In the rows, 128 means zero.
Each row is followed by its class.
[114 104 146 132 119  83  93 132 166  83 106 169 151 106  95 162 104 149
 113 174 114 150 156 157 128 123 111 143 105 113  94 204 142  76 100 148
 167  94 149 128 155 130] | (58)
[162 126 143 193 129 108 109 136 157 101 134 168 131 148  96 132 115 105
 128 157 116 152 122 158 123 119  89 110 134 105 128 252 114  82 117 140
 156 117 136 150 114 125] | (106)
[138 116 100  87 124 112 105 146 235 132  91  67 162 112 157 152 172 106
  99 144 108 102 159 139 115  92 154 174  92 108 111 141 158 113 106 157
  78  82 150 120 158 156] | (157)
[112 106 134 140 121  53 117 142 162  58 113 171 157 134  96 171 126 138
 111 172 134 132 164 154 126 112  89 125 133 102 112 204 135  44 102 157
 151 106 151 133 169 124] | (83)
[131 124 154 130 117  79  87 117 171 114 113 149 159  83  99 136 130 121
  96 176 131 159 125 161 140 118 116 139 119 116 106 204 148  52 100 129
 133 106 133 123 135 160] | (81)
[129 100 158 132 134  70 106 162 156  86 133 175 150 112 112 183 151 122
 108 179 140 136 172 157 139 107 104 119 127 124 106 226 152  56 111 155
 141 125 150 130 146 134] | (195)
[139  90 160 168 120  85  84 130 173  87 128 182 145  94  98 145 126 153
 112 158 109 146 155 171 129 106 105 139  93 117 103 211 140  66 120 140
 160 105 153 112 159 152] | (179)
[131  83 154 137 128  68  88 139 161  89  97 165 151 113 108 139 139 119
 131 154 117 154 152 159 141 112  91 144 109 114 108 202 127  48 130 139
 143 124 140 131 138 132] | (135)
[130 118 145 171 112 105  98 150 142  92 132 191 143 152 101 144 107 136
 132 186 140 148 146 153 139 121  94 132 128 113 109 208 131  68 114 152
 159 115 156 150 137 126] | (135)
[138 138 107  77 142 102 134 139 214 138  77  81 158 117 124 169 146 115
 100 153 123 124 130 142 115  96 153 173 107 108 133 158 142 134 133 148
 100  92 130 130 175 126] | (38)
[122 114 135 138 114  56 101 138 160  76 128 191 166 127 103 173 153 134
 133 192 142 154 145 172 133 125  97 148 142 111 118 207 147  29 106 133
 146 110 135 140 164 130] | (137)
[144 129 152 152 126  45  97 130 150  90 119 166 141 120 104 158 144 131
 117 191 135 148 159 168 125 119 102 120 138 101  92 224 127  52 105 143
 142 120 141 131 141 143] | (38)
[152 149 104 102 144 102 131 149 225 138 103  91 154 113 131 194 179 101
  95 164 125  94 145 139 113  96 130 147 128 100 133 166 151 123 117 160
  86 102 146 139 150 129] | (106)
[136 124 148 127 119  75  91 136 182  90 109 179 144 104  89 139 137 129
 105 168 126 174 130 152 133 106 100 156 118 121 114 197 142  67 117 128
 136 112 142 136 151 139] | (58)
[131 110  97  88 144  94 116 161 220 147  73  85 146 152 148 200 149 116
 102 132  93 117 161 164 123  83 139 175  90 105 126 163 133 104 119 163
 134  83 129 111 177 141] | (38)
[154 118  91  90 144 127 120 159 211 116  84  85 144 134 134 193 160 141
 122 147  99 107 153 147 122  87 134 175  78 108 136 154 129 108 116 160
 128  86 156 108 180 149] | (179)
[161 138 100  89 134 111 121 150 224 143  82  76 146 107 147 164 172 114
 100 126 101 127 133 148 113  93 156 165 102 105 122 112 140 122 105 148
  92  80 158 102 160 148] | (83)
[124  96 151 152 106  72 101 129 163  81 125 171 164 125  92 147 128 132
 113 178 128 132 158 159 123 127  81 137 115 111  96 212 130  63 120 153
 147 112 150 129 159 142] | (157)
[132 133 144 130 118  57  96 135 173  79 130 192 138 122  91 151 129 136
 109 188 129 168 156 168 124 100 121 146 105 106 108 196 147  56 103 135
 144 118 145 137 148 145] | (137)
[154 138 100  87 146 118 144 160 221 113 109  79 148 131 134 194 174 104
 112 164 105 105 135 135 121  93 142 181  94 117 143 163 133 114 116 159
  99  84 153 117 172 136] | (157)
[137 146 119 114 118 109 114 143 220 127  93  89 147  94 118 193 137 145
 103 172 115  96 154 143 114 104 141 159  97 104 116 183 156 115 101 170
 120  82 159 100 186 161] | (179)
[149 115 158 148 114  59  94 141 181  87 126 148 160  90  96 147 145 106
 112 185 131 152 145 158 136 103 112 126 122 111 109 220 155  69 107 143
 121 116 164 112 143 133] | (167)
[137 113 139 154 116 107  90 129 171 105 128 159 151 125 114 154 125 130
 117 181 122 148 149 162 133 132 114 132 121 115 120 184 133  82 101 146
 149 119 133 143 121 121] | (58)
[138 109 161 136 105  78  88 124 173 101 114 167 131 105  99 118  93 134
 124 173 138 169 140 153 134 107 112 143 108 112  90 216 150  63 100 136
 126 103 159 134 151 165] | (135)
[113 109 133 172 115  71 106 127 166  79 117 187 142 118 103 106 126 127
 107 166 131 142 157 146 130 108 111 126  95 115 101 230 146  64 116 148
 133 115 154 138 138 130] | (167)
[145 130  88 104 148 117 127 176 211 135  90 101 159 143 125 190 176 108
  93 145 121 111 140 135 123  73 129 155 112 104 150 139 131 122 128 154
 118  94 155 130 160 129] | (81)
[150 157 115 109 142  92 132 138 217 111 101  98 149 100 120 204 150 140
 102 158 103 101 155 135 109 101 149 156  97 100 129 164 144 117 107 176
 113  84 157  95 162 151] | (179)
[137 159 152 152 112  62  90 131 183  84 107 176 157  97  75 131 127 120
 100 176 141 176 130 146 116 106 103 118 138 103 109 204 148  82 113 121
 131  95 159 131 145 146] | (81)
[144 113  98 113 127 116 122 158 220 120 101  92 150 130 138 201 176 133
 106 161 102  99 151 150 122 100 140 168  95 111 141 159 143 102 116 161
 122  92 150 113 180 139] | (179)
[137 127 108  98 155  97 130 162 222 125  99  95 158 123 124 203 149 121
 102 149 108 119 138 138 131  88 126 166 110 101 140 169 115  99 109 150
 119  90 151 113 165 139] | (81)
[163 148  96  74 142 102 128 130 202 125 103  85 159 130 128 182 170 144
 115 166 117 102 145 152 121  83 143 182  76 104 140 161 133 101 120 164
 107  92 129 121 166 143] | (137)
[124 105 163 148 114  50 104 133 181  86 108 174 145 118  98 155 120 126
 101 180 106 139 162 168 132 107 106 135  97 114 119 232 142  50 103 160
 153 105 149 119 153 138] | (135)
[162 163 111 131 135 115 116 129 227 146 106  82 140 134 124 167 141 106
  88 153  88 112 142 138 121  71 148 140  95  97 125 148 147 144 122 162
  93  94 148 110 126 148] | (167)
[125 139 153 125 126  58  95 116 180 102 109 162 158  95  94 123 113 132
  97 187 134 163 149 158 134 106 127 139 101 113 102 215 155  75  95 143
 128 105 146 123 130 141] | (167)
[140 123 116 101 125  98 109 139 198 149  69  81 144 111 122 185 118 132
 109 156 119  98 152 145 120  73 145 166  88 103 119 149 129 125 124 173
 114  87 159 117 175 146] | (58)
[158 122 113 120 141 117 130 136 200 154  83  85 140  95 130 204 155 124
 106 171 116  94 137 143 127  90 155 150 114  95 117 169 163 114 116 178
 113  96 144 119 154 154] | (179)
[140 115 134 147 127  68 101 146 186  69 126 140 154 106 130 134 143 125
 130 177 142 158 152 153 139 109 102 140 121 108 101 205 125  52 105 141
 125 114 137 137 142 120] | (167)
[140 129 130  91 138  77 135 146 227 120  71  93 164 119 119 173 152  99
 104 158 125 116 150 131 108  76 135 154 108 105 116 166 133 128 141 150
  81  92 155 135 152 141] | (157)
[141 160  98  74 144  95 131 143 225 108  83 101 150 131 101 185 148 141
  87 133 110 123 144 122 103  79 138 171  83 102 128 156 129 123 113 168
 115  85 148 114 163 152] | (83)
[138 122 101  95 154  85 120 158 226 126  96 118 174 135 128 224 171 119
  87 139  96 107 160 150 108  90 141 158 107 107 121 136 121 107 100 164
 117  83 159 117 146 138] | (83)
[139 125 141 168 108 108  94 126 141 105 120 164 147 122 106 134 128 138
 117 187 124 146 140 171 130 124 108 111 122 106 115 218 142  67 107 137
 155 108 143 129 141 150] | (179)
[146 131 107  94 142 114 126 149 199 152  57  88 133 113 118 162 124  90
 104 132 109 114 131 140 121  66 169 171 100 103 122 141 141 124 112 166
  93 105 179 122 164 155] | (83)
[137 125  82  84 132 143 134 166 216  94  76 105 151 134 129 155 148 119
 113 142 120 125 133 126 112  76 143 177 111 104 124 134 148 122 127 156
  84  76 174 144 188 144] | (106)
[131 108 158 138 116  72 109 110 176  96 120 170 160 101 109 148 158 148
 115 181 118 151 140 161 133 128 108 134 109 119 116 218 134  61 120 129
 126  93 136 120 156 145] | (135)
[137 138 122  73 133 118 129 139 205 109  94  97 148 142 100 185 130 148
 103 163 102 121 153 135 117  87 133 179  75 112 116 172 142 131 117 166
 130  76 154 108 185 164] | (157)
[119 109 115  71 137 102 129 149 232 133  81  96 168 137 131 193 147 115
 104 146 111 111 153 146 127  94 125 187  74 113 142 165 129  99 126 165
 112  96 137 112 158 145] | (157)
[122  81 130 135 124  94  92 166 160  96 117 185 162 151 116 165 149 126
 122 168 140 145 155 165 137 111  90 124 127 121 147 194 140  54 115 139
 147 119 153 130 143 124] | (195)
[128 109 133 122 125  61  92 138 192  94 101 162 148 113 100 133 148 120
 101 127 121 167 146 162 127 106  82 144 117 107 117 200 140  54 106 130
 146 118 132 124 161 143] | (83)
[136 138 138 142 110  83 101 116 152  77 123 184 158 130  80 131 128 153
 113 213 144 138 150 165 120 119  90 126 121 112 103 194 151  62 112 141
 146 115 130 153 141 133] | (137)
[135 130 149 127 141  70 114 120 151  68  98 193 156 119  84 141 126 138
 103 198 132 154 146 153 135  98 104 141 132 117 105 198 133  55 110 154
 139 118 137 162 130 131] | (58)
[139 115 151 126  98 106  75 132 197 106 102 151 158 111 119 124 143 149
 119 157 125 180 158 167 126 132 102 131  97 107 112 212 141  77 107 136
 133 110 142 105 146 166] | (195)
[111  99 159 129 130  88  93 138 177 100  95 156 139 111 100 141 110 124
 111 173 112 159 136 152 138 115 123 146 123 115  95 203 145  68 111 122
 136 121 135 130 125 142] | (38)
[145 166 114  96 140  95 125 130 211 147  75  92 149 116 118 164 162 128
  83 161 106 115 147 152 128  75 135 161 100  98 133 159 133 113 117 154
 103  92 151 109 182 165] | (81)
[139 147  98 105 141 110 131 154 219 146  89  97 151 149 124 174 143 107
  99 158 117 112 140 137 105 106 135 143 119 101 130 186 123 128 104 149
 100  96 147 130 145 143] | (38)
[134 150 109  85 151  90 118 145 221 138  63  92 166 109 137 167 137 111
  97 149 100 117 152 146 116  83 141 168 104  93 125 144 114 112 114 167
  91  87 150 118 160 147] | (135)
[133 135 111 110 136  97 122 146 206 120  79  95 145 137 120 183 152 128
  94 174  86  98 163 149 122  86 135 150 107 111 133 163 141 101 120 156
 102  89 155 104 182 161] | (179)
[132 117 153 152 120  50  94 109 157  95 117 163 164 110 102 167 140 135
 112 206 126 142 147 167 140 114 116 124 121 108 103 210 135  45 101 150
 135 110 141 119 122 142] | (167)
[127 112 150 153 118  68  90 128 166  84 124 177 155 114  95 165 126 140
 114 189 124 143 163 172 129 118 102 114 126 101 135 206 147  53  95 142
 152 115 153 113 150 145] | (179)
[140 129 140 119 111 109  89 129 161  61 117 170 165 108  91 112 137 142
 128 184 145 156 132 150 130 127 103 160 122 124 111 192 153  58 111 135
 114 107 159 142 150 142] | (106)
[149 124 101  97 130 137 128 164 214 125  92  67 142 110 125 163 129 110
 112 159 120 110 120 111 119  86 163 171 113 109 129 150 132 135 114 154
  75  91 171 132 160 137] | (58)
[160 137  97 104 129 126 105 144 214 141  88  66 136 124 142 164 169 127
 109 153  99  97 157 153 130  78 143 163  83 107 123 148 149 112  98 154
 110  80 166 106 181 165] | (81)
[148 105 104  84 137 112 122 141 200 152  93  90 173  96 138 190 173 125
 106 154 120 108 134 155 125  98 157 183  88 115 123 147 155  99 133 169
 114  88 117 118 160 137] | (137)
[133 114 132 114 126 102  97 114 153  97 130 177 176 137 108 143 153 146
 118 181 125 152 164 178 144 135  96 162 100 113 125 172 155  63 119 154
 146 110 140 119 158 138] | (157)
[136 129 154 139 127  57 110 145 174  68 102 195 155 125  77 146 121 139
 114 191 129 160 148 163 121  95 104 137 126 111 115 220 148  61 104 144
 157 103 144 137 149 134] | (137)
[141 155 125 106 134  99 124 124 216 148 109  85 157 103 134 186 151 139
  94 152 105 107 149 155 117  90 170 166  89  98 152 185 138 132 115 170
 104  74 146  98 178 145] | (106)
[145 110  94  95 140 112 119 154 212 136  93  79 145 135 143 185 153 134
 110 129  95 117 143 158 118  92 139 179  73 108 131 156 126 120 135 152
 135  72 133 103 186 127] | (38)
[150 111  93  91 144  94 134 166 234 135  96  91 167 117 138 192 179 112
 109 151 119 112 130 136 113  98 151 180 102 111 135 159 138 103 124 154
  93  87 134 126 150 125] | (137)
[144 110  90  83 137  94 121 151 208 123  71  86 142 148 126 185 162 128
 103 131 103 114 157 147 122  74 132 169  89 100 134 131 144 105 121 167
 122  92 152 112 184 141] | (83)
[124 132 172 120 110  79  99 103 174  83 131 171 165  87  88 128 126 142
 107 184 131 149 149 160 138 124 116 166  91 123 100 224 177  70 114 147
 134 103 146 121 157 146] | (157)
[128 123 143 145 122  55  98 137 180  82 119 168 139 130 107 138 133 132
 104 171 134 158 162 162 116 115 105 124 110 110 109 218 129  69 109 135
 150 116 125 140 137 128] | (38)
[124 111 157 137 107  57  99 111 173  89 107 174 141 114  93 153 125 143
 109 206 120 151 157 170 131 116 101 119 122 106 115 198 155  56  95 139
 137  99 151 121 170 152] | (135)
[119  95 145 130 110  73  96 109 165  91 121 173 165 103 103 149 161 142
  97 198 136 142 154 164 126 134 128 124 125 119 107 192 174  56 105 139
 122 108 132 127 144 146] | (38)
[152 119 137 165 127  64  86 127 150  70 135 168 147 104 109 161 152 144
 128 177 115 128 155 167 124 106 105 136 112 116 115 200 113  55 106 146
 151  93 155 123 156 125] | (58)
[155 129 117 118 139 118 113 144 213 165  84  91 149 125 126 181 121 112
 107 152  99 118 143 149 122  99 139 155 104  91 127 166 133 130 107 178
 124  94 148 114 144 144] | (135)
[125  96 136 138  84  86  94 141 175  69 113 153 147 106 118 108 144 136
 131 178 149 156 145 149 126 123  91 128 127 113 106 200 152  52 108 124
 111  95 157 135 189 147] | (135)
[142 140 114  82 140 105 127 155 221 125  93  85 156 138 133 172 141 116
 102 157 115 115 151 136 119  67 151 175 106 100 125 160 136 121 105 163
  89  81 164 124 167 159] | (157)
[143 139  79  79 156 102 139 153 209  98  93 104 148 134 119 171 178 125
  96 155 111  99 166 132 114  66 142 171 101 108 138 138 155 109 125 173
  95 100 136 133 188 141] | (137)
[166 131  95  84 152 111 126 167 219 139  94  78 150 138 140 179 154 107
 113 140  99 118 136 150 115  63 155 171  88 101 133 166 124 116 112 150
 106  82 144 126 151 144] | (137)
[161 133  96  79 140  78 140 160 227 140  90  93 146 135 136 177 178 112
  98 146 115 116 157 154 116  72 137 163  95  96 143 150 156 112 125 160
  96  95 142 118 176 138] | (137)
[131 126 103 101 134  94 126 140 207 141  91 112 161 134 123 184 154 152
 100 176 108  90 165 155 118 100 145 175  97 109 120 171 151 104 101 173
 120  85 144 116 178 147] | (137)
[156 140 106  91 155  99 135 165 229 126 106  82 146 126 137 193 164 102
  93 136 106 116 132 139 118  75 141 163 108  99 148 144 139 125 131 151
 106  97 131 117 144 116] | (38)
[141 129 109 104 151 106 126 146 230 133  80  85 141 144 149 184 151 128
 114 151  88 112 158 161 123  88 141 169 106 104 139 146 109 111 107 152
 108  96 139 108 170 144] | (38)
[169 138  75  92 183  95 133 139 191 131  92 109 156 109 129 202 182  95
 105 148  99 124 135 139 115 103 148 163 115 124 141 125 121 108 129 165
  93  75 135 120 157 128] | (58)
[130  97 163 124 109  53 104 120 171  98 124 167 134 107 100 147 142 140
  83 173 132 146 149 148 130 104 120 128 132 129 112 177 167  71  95 140
 135 122 125 138 132 146] | (58)
[153 124 158 150 112  61  95 133 165  85 144 139 149  95 112 133 129 120
 121 181 134 143 149 161 120 115 112 133 116 109  89 228 139  70  97 139
 128  89 161 121 157 145] | (157)
